[ -8  26   0  -9  -5  -1  -1 -15   1   0   0  -2   1   6  -4   4  -8  -2
 -10 -16   7   8  -3   2   7 -10 -13   8   9 -10 -12   5   0   2   1   0
  -2   2   2  13 -23 -11  10   4   5  -5  14 -16  -1  -5  14  17  -1 -11
  15  -7   6   0  -7 -14   5] : Tise.ropep
[ -8   4   3 -10  -4  -3   2   6   9   7   3  -2   6  -7  13   3  -3 -11
   9  22 -14 -13  -1  -5  -6   4   2   8 -10   3   4  11  -7  -7   9  -8
 -16   7  11   4 -18  -8   4  -8   6 -11   9  -5  16  -5   7   5  -2   1
  44   5  -1  -1   9 -27   6] : binun.miga
[ -2 -15   3 -15  11   1   3  -2   8   6   1  -5   6 -12  17   6 -10   3
  -5   2  -9   0  -6  -6  -6   9   5  -2 -12   4  -5   4 -11  -7   8   5
 -21   3  11  11   2  -9   1  -6   7   3   8   8  22  -7   7 -12  -8   5
  15   2   3   4  -1  -7  11] : binun.devuf
[ 11 -15   3  12   9   8  -6   7   3   3  -1  -3  13 -13   5 -12  -4   6
  -3  21   5   3  -4 -11 -14  -2   7   2 -30  -1  -4   4 -16  -5  -1  18
  -8  15  -5  -9  14  -1   1  -9  -2   3  -6   5  10   7  -2 -16  -1   1
   9   9 -15  13 -10   9   8] : vun.fudip
[  1   5   0   0   5  12  -8  -9   2   6   3 -17   0  -5  18   1 -16   4
   4   8  -3   6  -6 -15  17   3  -4  11 -33  -1 -15   0   2 -21   3  15
  16  24   3   0 -17  -4   3  -2   0  -4  -8  -7   0   3  13 -10   1 -13
  47   5 -17  -2 -19 -27   1] : Tise.parid
[ 15 -35  -8   8   9  11 -13   1   5   9  -4 -11  12 -13  17 -12 -11  -4
 -10  40   0  17  -4  -6  -5   3   1   4 -44   7 -31  -8  -4  -5  -3  11
   0   6   7   8  20 -10   2 -10   9  15   5  -2  19  -3   6 -27   0  -9
  51   3 -29  13 -35  -7  10] : vun.Vara
[  7  -9   1  -1   9   9  24  11   6   6   2  -8  12 -13   6 -17  -6   1
   2  19   0   4  -6 -11 -16  -4   8   2 -38  15  -9   7  -5 -10   0  17
  -3   7   4  -5   8  -1   0  -9   4  12  -3  -1  21   2   5 -12  -8   6
  39   4 -13  11  -7   0  19] : vun.fudip
[ -8  17   5   5  -4   4  -2 -10   1   4   1 -12   1 -15   6  -3 -18   1
  -9  -2   8  10   1  -3 -12   1 -16   8 -29   3 -17  12  14  -2   6  -4
   0  35  -4   3 -27 -15  12   1  -2  -9  -6 -15   3   3  11   6   0 -22
  38  -1 -11   0 -28 -20  -7] : Tise.parid
[ -1  -3   8  -4   3   1   8  -4   4   9  -3   0   0 -14   4   2  -3   0
   0  11 -16 -13  -5 -27  19   1   8  13   0 -20   5  -4  -3   2  -3  -3
 -21   2   4  -1   2  10  -7  -4  -1  -9  -8  14   4  -6   1 -11  -9  -1
  -1   0  -5   2   8  -9  -2] : binun.miga
[ -5   1   4  -5   1  -3   5   7  12  13   1  -4   7 -15  14   1  -5  -3
  10  26 -20 -20   0 -22 -10   9   7  10 -21   0   7  14  -1  -9   6  -5
 -21  18  11  -1 -11   4   2  -7   2 -10   0   9  16  -2   4  -6  -8  -3
  39  12  -8   1   4 -27   4] : binun.miga
[ 11  -7  -1   7  -1   9 -10  13   5  -2  -1   0   8  -6 -11 -25  -1   2
  -3  24  10   6  -3  -3  -3 -16   8   3 -29   3 -11   2  -7  -2   0  17
   8   1  -5  -6  15  -3  -4 -13  -3   6 -12  -2   8   7   0 -10   0   8
  17   2 -16   8  -3  19  19] : vun.fudip
[ 15 -13  -3   8  -2   9 -12   2   2   2  -6  -4   6  -7   0 -14  -1  -2
  -6  23   9  17  -3  -7  -6  -7   1   5 -31   0 -26  -8   3   0  -9  14
   7   5   0  -2   8  -4   0  -6   7   5  -2  -4   8   3   5 -12   3 -11
  32   0 -23  12 -24  12   8] : vun.Vara
[ 15 -15  -6   4   5   6  -4   7   5   4  -6  -4   4 -16   1  -7  -1   0
   6  24  -2   3  -2 -19 -10   2   8   1 -37  11 -21 -14   4  -1 -11   8
   5   2   4  -2  18   2  -2  -7   8   8  -5   9   8  -3   3 -16   0  -9
  27   1 -24   7 -12  19   8] : vun.Vara
[  6 -11   4   4   4   9  -5  10   4   0   2  -6  14 -12   3 -12  -9  10
  -3  16  16   8 -11  -6 -11  -8   8   2 -34   1  -7  12  -5  -7  11  17
  -6  23  -6 -10   5 -10   0 -10  -6   4 -12   3  11   7   2 -12  -5   0
  10   6 -11   5 -10  10  11] : vun.fudip
[  1 -18  -1  -6   8   6   7   2  11  16  -4  -5   0 -17  26   5 -20  -5
  -2  35 -26  -2  -5 -24  25  11  10  14 -18 -17 -12   3   9  -5  12   1
 -27   8  14   7   0  -3   0 -10   4 -13 -13  15  14 -10   8 -22 -11  -9
  25  13  -9   4  -7 -23   0] : binun.miga
[ -4   4   3 -11  -6   6  -2   0   6   5  -6  -4  -3 -10   6   3  -7  -3
   1   8  -1   5  -6  -4   0  -3   3   3 -12 -12 -14   8  11   0   5   3
 -11  15   1  -1 -23 -13   4  -6   6  -8  -6   0  12  -2  12   3  -5 -18
  19   4   3   0  -5  -3   7] : Tise.ropep
[-13   8   8  -6  -6   5   4  -5   4   8  -2  -9   2 -12  18   3 -18   1
   4  11  -6   3  -6  -8   6   1  -4  14 -21 -12  -8  19  16  -4  14  -2
 -21  31   3   2 -32 -10   7  -7  -2 -14 -15  -2  12  -1  10   1  -7 -16
  38   9  -6  -4 -12 -29  -1] : Tise.ropep
[ 15 -25  -9   8   2  15 -10   6   5   4 -11  -8   0 -10   4 -16  -9  -2
  -4  36   3  23  -3  -6   7  -3   4   2 -34   5 -32 -15  16   1  -2   7
  11   4   3  -3  18  -9  -3  -7   6   4 -16   2  10   0   4 -21   2 -13
  31   0 -24   9 -26  17   4] : vun.Vara
[-14   5   3 -15   0   1  -2  -3   2   5   0  -6   0  -4  10   4 -13  -2
   1  -5   2  13  -8  10 -12   1  -6   3  -9   7 -13  11  11  -7  10   1
 -10  11   9  10 -21 -17   9  -2   4   1   2 -11  16  -3  12   6  -1  -3
  32  -1   6  -1 -12 -19   5] : Tise.ropep
[ -2  16   1 -10   1  -6   4  15   9   4   3   3   3  -7  -1   7  -1  -8
  13  21 -21 -29   4 -14   0   0  10  10  -9   5  13  11  -7 -10  10   4
 -14  -1  10  -1  -3   7  -1  -5   0  -8   6  10   1   2   3  -1  -4  11
  20   3   9  -3  28 -10  12] : binun.miga
[  3  15   7   0  -3  15  -4 -29   1  11  -4  -8   0 -15  16  10 -17  11
   5 -16   4  -2  -8 -31   9   4  -7  14 -36 -15 -20  -9   1  14  -7  15
 -10  46  -2   4 -30  -6   8   1   3 -12  -3  -1  -4  -1  16  -4  -2 -32
  40   3 -24   0 -24 -17  -7] : Tise.parid
[  8 -26  -1   5   3  16  -7  14   6   3   0 -10   9 -14  11 -21 -15   3
 -19  33   6  15  -3  -3  -8  -6   7   1 -51   3 -18   7  -3  -8  13   9
   3  27  -2  -8  10 -17   1  -8  -4   1 -18  -1  23   7   4 -19  -3  -3
  25   8 -19   7 -19   8   8] : vun.fudip
[ -8  -7   0  -9   1   3   1  13   9   5  -1   1  -3  -9   8  -1  -7  -8
   5  31 -14  -3  -5  -4  10  -1  12  10  -4  -7   1  16  10  -7  15   2
 -22  -2  14  -1  -6  -3   1 -10   4  -6  -7   6  18  -5   4  -7  -5   8
  28  15   1   1  11 -18  10] : binun.miga
[ -4  -4  -5 -11   6  -5   6   8   7   3   0   3   3  -6   4   3  -1  -4
   0  15 -19 -13   0  -4   7   4   9   2   6   5   5   3  -5 -10   9  -1
 -15 -14  13   5   9   6  -6  -5   4  -3   8   9   8  -4   1  -6  -5  13
   2   2  12   2  17 -11   9] : binun.devuf
[ -1 -20   3  -9   6  -1   5   2   7   8   1  -4   8  -9  23   6  -4  -1
   6  12 -11  -7   0  -7 -15  14   6  -1 -10   0   4   1 -17  -3   3  -7
 -13  11   7  10   2  -7   1  -6   4 -14   9   9  15  -6   1 -10  -5  -6
  20   7  -4   3  -1 -16  -5] : binun.devuf
[ -7 -16   3 -12  -4   0  10   2  13   6  -5   2   1 -22  17   3  -3  -2
   3  15 -15 -10  -2 -14  -7   6  12   5  -1 -17   8   4  -9  -2   3 -14
 -25   9   7   7  -1  -9   1 -11   6 -16   0  19  25  -9   4  -9  -7  -5
   4  12  -2   0  12  -9  -2] : binun.devuf
[ 15 -22  -5   7   4  10 -12  -1   4   7  -5  -8   6 -12   7  -8   1  -6
  -8  20   5  16  -5 -12  -6   0   2   3 -28   3 -32 -17  -4   2 -11  14
  -2   0   5   5  16  -4   1 -10  13   9   3  -4  13  -3   6 -17  -2 -25
  35   2 -22  13 -27   8  11] : vun.Vara
[ 10 -33  -7   1   5   5 -12  18   5   4  -4  -7   1 -14  12 -10   1  -7
   7  38   0  15 -11  -1 -20   4   9  -2 -35  18 -15   0   8  -8   4  12
  -2   1   9  -7  17  -7   0 -11  10  13 -10   8  21   0   7 -19  -2   0
  39   8 -15   9 -15   8  15] : vun.Vara
[  4 -11   4  -4   0   2   2   7  11  11  -3  -1   5 -15  13   6  -7  -6
   7  27 -15 -15   0 -20   4   9  15   8 -12  -5   0  -2  -7   1   1   0
 -17   5   9   1   1  -5  -2  -6   5 -13   3  14  10  -6   2 -15   1  -2
  25  10  -7   2   8 -11   2] : binun.miga
[ 11 -18   1   8   7   9  -6  12   5   5   0  -5  13 -18   4 -21  -5   3
  -3  23   5   6  -5 -10 -16  -4   9   5 -41   8 -13   1  -6  -8  -3  11
  -3  -5   1  -7  15  -1 -56  -9   1   8  -7  -1  19   5   2 -16  -4   2
  35   5 -22  12 -10   5  15] : vun.fudip
[  7   5  -4  -5  -2   4  -7   8   7   6  -1  -5   2  -2   7   4   3  -9
   8  26 -12 -15  -1 -15  19   2   9   9  -6  -6   5  -6 -10   5  -2  14
  -9  -4   7  -3  -1   9  -4  -6   5  -9   5   8  -5  -3   3 -10   6   3
  20   7  -4   0  19  -8   7] : binun.miga
[  9  -7  -4   6   4   3   1   1   5   8  -4  -2   7 -16  -4 -14  -9  -3
  -9  21  -3  -2   1 -22  -4  -1   3   7 -27   1 -21  -9   8  -1 -13  -2
   0  -6   6   4  14   6  -2  -7   5   6  -7   2  11  -4   4 -10  -6  -8
  32  -3 -20   9 -14   1   5] : vun.Vara
[  3  18  -1  -2  -1   3  -5 -11  -3   0  -3   0  -3  -2 -15   1  -3   5
 -11 -16   7   7  -6  -5   5  -8  -5   2   1  -7 -19  -8  13   6 -10  10
  -1  -4   0   7  -7   1   3   2   3   9   1  -9  -7   0   8   8  -4  -6
  -1 -10   1   3  -9  11   8] : Tise.ropep
[  8 -22   1  11   9  11  -2   7   2   2   2  -7  12 -14   5 -19  -9   8
  -7  20   6  10  -8 -12  -5  -5   8   4 -38  -2  -8   6  -7  -2   1  13
  -2  12  -6  -8  14  -3  -3  -8  -1   8 -14   1  14   7  -1 -15  -4   1
  20  12 -19  10 -17   1   9] : vun.fudip
[ -3  27   5  -5  -1  -2   5  -8   3   3   1   0   0  -5  -7  10  -5   3
   2 -13  -2 -13  -1 -15  -8   0  -2   7  -7   1  -5   5   1  -5  -5   1
 -10  10   5   3 -15   3   6   1   3  -4   5  -2   0   1   6   9  -5  -6
  11  -7   3  -1   4  -7   2] : Tise.ropep
[ 10 -16  -2 -10  -4  13 -15  18  13   6  -6  -6   7 -13   8 -22  -7 -10
   6  45   0  15  -7  -5 -11  -8   9   6 -41  15 -25   3  10  -6   7  12
  -2   2  13   3   4 -15   2 -13  15   2  -6  -1  26  -4  11 -13   4  -5
  60   1 -17   6  -9   5  22] : vun.Vara
[  7 -23  -4   8   7  10   2  -3   4   9  -5 -11  -3 -21  17   2 -16   4
  -3  18  -5   9 -10 -23  -8   8   5   4 -36   0 -23  -6  14  -5  -2   7
 -11  24   5  -1   4  -4   6  -5   5   3 -16  12  14  -1   6 -20 -11 -20
  29   9 -19  11 -30   3   0] : vun.Vara
[ -6  17   6 -12  -8  10  -3 -17   1   8  -4 -10   4   0  10  -3 -13   6
  -5 -15  13  16  -5   0   4 -10 -11   9 -11 -19 -16   3 -17   9   1   4
  -7  23  -1  10 -29 -20  12  -1   7 -11   6 -17  12  -5  15   8  -2 -19
  27  -6  -9  -1 -18 -15   2] : Tise.ropep
[ -7  14   0 -17  -2  -2   2   7  10   6   2   2   3  -9   5  -3  -2  -9
  12  18 -14 -19   0 -12  -1  -1   7  11  -8   4   6   8   4  -7   7  -2
 -15  -3  13   4 -12   1   1  -7   7  -9   3   2  12  -6   6   2  -2   3
  37   3  -1  -3  17 -18   9] : binun.miga
[ -5  22   2   6   2   2   6 -14  -1   1   4  -5  -2   1   1   1 -16   6
  -7 -11  -3  -5   0 -12  23  -1 -11   9 -12 -12  -6   4  12   3   4  -3
   4  17  -3   0 -17   5   2   5  -7  -4 -10  -9 -14  -1   7   3  -5 -10
   6  -4  -4  -4 -15 -20 -10] : Tise.parid
[  1   6   1 -17  -2   6   5  -2  17  13  -4  -4   7 -13  10   8  -9  -7
   2  19 -17 -13  -4 -20  10   2   3  12 -14  -6 -12  -1  -8  -4   5   7
 -26   6  12  12  -6  -3   2 -13   8 -12   9   8  13  -9  12 -10  -8  -1
  30   0  -2   5   7 -10  14] : binun.miga
[ -4   9   5  -1  -4   4  -3  -6   2   6   9  -6   7 -14   4  -6  -4  -4
   3   1   1   4  -4  -5 -27  -1  -4  12 -21   0  -3  12   3  -2  -1   5
 -15  18   3   2 -23 -12  12  -5   7  -4  10  -5  22   0  12   8  -5 -13
  48   6  -9   3 -15 -15   8] : Tise.ropep
[-10  24   5  -9  -5   4  -1  -1   5  -1   1 -15 -14  -3   2  -6 -13   1
   8   1   0   0  -6  -3  10  -8  -6   9 -18   1  -7  16  18  -2  15   1
  -4  20   1  -1 -31  -7   7  -3   2  -5 -12 -11  -1   3   9  18   1  -6
  34   0  -3  -7  -2 -19   6] : Tise.parid
[ -3  23   5  -7  -3  10  -5  -8   4   1   2  -6  12   1   6  -7 -10   5
   2  -1   8  -4  -4  -2   5 -11  -5  11 -21  -4  -4  11 -19   7   3  13
  -1  19   0   4 -19  -7   5 -18   0  -8   5 -15   6   1  10  -1   2  -2
  36   0  -8  -3  -4 -23   8] : Tise.parid
[ -4   6  -1 -10   6  -3   4  -3   5   3   7  -3   4  -2   8   0  -3   0
   4   1  -9 -10   0  -3  -4   6   5   1  -1   6   2  -2  -8  -2   2  -1
  -4  -5   9   8  -5   3  -2  -4   4  -1   8   1   8 -15   1  -3   0   6
  16  -1   1  -3   7 -16   5] : binun.miga
[  6   5   0   2   8  -5   2  -9   2   9   4   4  11  -7   6  17   8   1
   3  -2 -16 -36   3 -30   5   6  11   9   6 -10  21 -11 -36   3 -16   8
 -20  -7   7   0  10  20  -9  -3   2  -3  21  17  -1  -3  -3  -8  -7   9
   1   8  -1   5  20 -13  -2] : binun.miga
[  5  -7  -2  -7   4   3   5   3  11  11  -3  -3   5 -18  12   3  -9  -4
   2  25 -18 -18   1 -27   5   7  12   9 -21  -1  -6  -2  -2 -10   0   2
 -16   6  15   5   8   5  -3  -9   6  -6  -2  13  10  -7   2 -17  -7  -1
  25   5 -10   3   5 -10   3] : binun.miga
[  0 -24  -2  -6   0  11   1   3   9  14  -4  -6   2 -12  27   1 -15  -3
   0  33 -15   2  -3 -14  22   6   9  10 -17 -18 -10  -1  -3   3  12  -3
 -16  17   8   7   0 -10  -2  -5   1 -18  -9   9  14  -8   6 -22  -5 -11
  20  11 -10   3  -7 -16  -2] : binun.devuf
[ -1  16   7   3  -9   6  -9 -11   2   6  -6 -13  -3  -5   5   7   2  -1
   6  -1   8   1  -5 -11   0  -5  -5  13 -14 -16  -1   7   4   8  -2  14
 -16  25  -3  -8 -29  -6  10  -1   1  -8   3  -1  -2   2   9   7  -4 -21
  26  12  -6   3 -12 -12   3] : Tise.ropep

[-14   9   4  -3 -16  10   3  10   4 -12  11 -15  -4   9  -2   5   0 -34
 -19   3   1  -4   1  11   8   4   5   8   8  -2  -8   8   8   1  10   9
 -14   3 -10   4  26  18   3  22   0  13  -1  -4   2   1  -7  -3   5 -13
 -12   3   2  -3  -1  -4  44] : kope.<54>
[  1  -8   5  -8  17  -7   7 -20 -10  10 -15   6  -5  -5  -8   1   5  12
   6  -5  -6  -5   1   5  -8   2  16  -8   1   4  -8   0   2  -5  -6   3
  -9   1   1  -3 -12   1  31  -4 -16 -17   4 -14   2  -2  -1   3 -17   3
  11  -3   1  -4   1   8  -8] : rozi.<57>
[ 13  -7  -1 -28   6 -17 -19 -28  -9  15 -29   9  -9   0   4   6 -15   9
  -9 -14  -6   8  -2 -14  -7  -5  13  -3  16  -2   4   4 -11  -2  -8  -3
   8   1   7  -5 -29   0  22  -8   0 -21 -14 -44   0   8   1 -16  -6   6
  14   0  -9   3  -1  30  -5] : rozi.<57>
[ -6 -12   2   3  13   4   3 -17  13   1 -17  -9   5  20 -25  -7   6  16
  15  -7  14 -18  11  13 -18  17  27 -14  16  11 -14 -10   8   4   8   7
   8  -4  -5   1 -10   4  -9  -6 -34 -19   9  22  13 -16  25   0 -18   8
   3 -16  11  -4  15   8 -22] : rozi.<57>
[ 24   3  -5  -3  21   3   8   1 -24  11 -15  -5   5 -12   9  -3 -21  12
  12  -9 -15   5   0 -15   1 -21  12  14   9  -9   0  -7  11  11 -10 -16
 -24   3   2   2   3  -5  -5   1  -1 -20  -6   3  22 -14   4 -34 -10  20
  -8   2   4 -11   0  10 -11] : kope.<52>
[  2   2 -10  -1  20   4  12 -11 -14  -9   4  -9  14 -15   2   8   1  -5
  -7  -1 -13  -1   1   8   3 -12  19  -6 -12   6  -9   8   8  -2   0 -13
 -15  -1  -7  -5  10  11  -7   9  -7  -4  -1 -12   2  -6  -7 -19  -8  -2
  -6  10   6  -4   4  -9   3] : kope.<54>
[-20   3   6  13  16  23  29  -1   1 -15  -4 -23   7   2 -26   1  10 -17
  -4  -3   0 -16   7  40  -6   8  28  -8 -17  14 -26   1  21   3  23  12
 -35   1  -7  -2  26  15  25  25 -28  -1  17  39   8 -11  10   4 -22  -9
  -7  -4  17  -9   6 -18  20] : kope.<54>
[  1  -3  -4  -1  29   7  14  -3 -16  -2  -2  -2   7 -12  -7   2   8   1
   3  -3 -10   0   2  23   0  -9  11  -5 -16   4 -10   2  10  -3   6 -11
 -17   1  -9  -7  12   5  20   3  -5 -10   4  -4   1  -6  -5  -3 -20  -1
  -4   5  10  -5   2  -2  -7] : kope.<54>
[ -95   29   23   36  -63   54   39   11   52  -49   -6 -100  -14   66
    4   13  -15 -100  -76   45   33  -33    1   18   16   50  -13   31
   50   12  -27    9   48   19   56   73  -57  -32    3   18   88   48
  -22  100  -24   40   34   83  -18   -4   32   18   50  -46  -22  -23
   -9   -1   -4  -56  100] : rozi.<66>
[ -3 -13  -3   5  19   4   6 -11   1   6 -11  -5   7   7  -9  -7  -2  15
  14  -6   8 -11  11   4 -13   6  18  -8  19   4  -8 -11  15  11   3  -3
  -1  -8  -6   5  -2  -1  -8  -6 -15 -20   3  17  11 -20  13  -4 -12  14
 -10  -6   6  -6  11   6 -21] : rozi.<60>
[ -2 -16  15   5  19  -4   9  -8   1  17 -14   0   1  18 -30 -18   3  27
  28 -13   9 -13   9  26 -20   3  13 -17   7   9 -14 -13  14  10   0   5
  -3   3   0   5  -7  -7  23 -12 -19 -21  13  31  -2 -10  18  12 -25  16
  -1  -2  24  -3  14   9 -35] : rozi.<66>
[  4   1  -7   5  11   8  15 -16  -2 -10  -1 -13  12 -18  -5  12   2  -2
  -7  -1  -4 -10   0  -5   6   5  24   1 -16   9  -7   7   1  -7  11   0
 -17  -3   0  -4   1   7 -10   7 -26  -2   4  11  14 -13   7 -10  -5  -2
   5  -4  10  -5  -3 -20   7] : kope.<62>
[  9 -17  -4 -19  31 -12   0 -22 -10  21 -24   9  -2  -5   1   1  -1  36
  16  -9   0   2   3   0 -18  -4  18 -11   7  -1  -1  -6   5   3   0 -13
   7  -3  -4  -8 -26 -12  31 -22  -6 -31  -3 -20   0  -3   8  -3 -22   9
   9  -3  -1  -3   2  23 -31] : rozi.<57>
[ -6 -13   8 -10  28   2  24 -10  -3  29 -29 -19  -2  15   5   0 -13  24
  17  -2   5   2  -6   1 -15  -1   0   4  35  -5  -1 -14  27  24  13  -6
 -19  -1   9  -5  -5 -18  34  -1  18 -30  13  24 -12  -3  29   1 -10   9
   1  -7  -8  -9   1  17  -1] : rozi.<66>
[ -8  13   1  15  -7  12  12  -7   8 -20 -10 -25   8   2 -13   0   4 -14
 -11  10   3 -17   1  -3  10   9  13   1  -5  14 -17   8  -3  -7  12  18
 -18  -4   4  13   8  11 -29  29 -45   3  13  29  17 -17  10   3   6  -8
   6  -9   9   0   6 -24  19] : kope.<52>
[  5   6  -2   4  23   7  22   2 -18   1   2 -11   9 -12   2  -2  -4   1
   9 -11 -11   0   3   7   2 -11  13   3  -4  -1  -7   0  14   5   4  -9
 -27   5  -2   2  13   2   4  10  -1  -9   7  14  10 -10   0 -13  -8   8
  -7   7   8  -9   3  -5   1] : kope.<52>
[  4  -2  -8  -6  24   2  11   3 -10   8  -1  -7   9  -1  -2  -2   0   8
  12  -8  -5   1  -4  17  -5 -11  15  -1   8  -6  -5  -4  10   7   8 -16
  -5   5  -9  -2   3  -1   3  -5   5 -11   1   2   8  -8   3 -17 -13   7
 -11   1   8  -9   9  12  -9] : kope.<54>
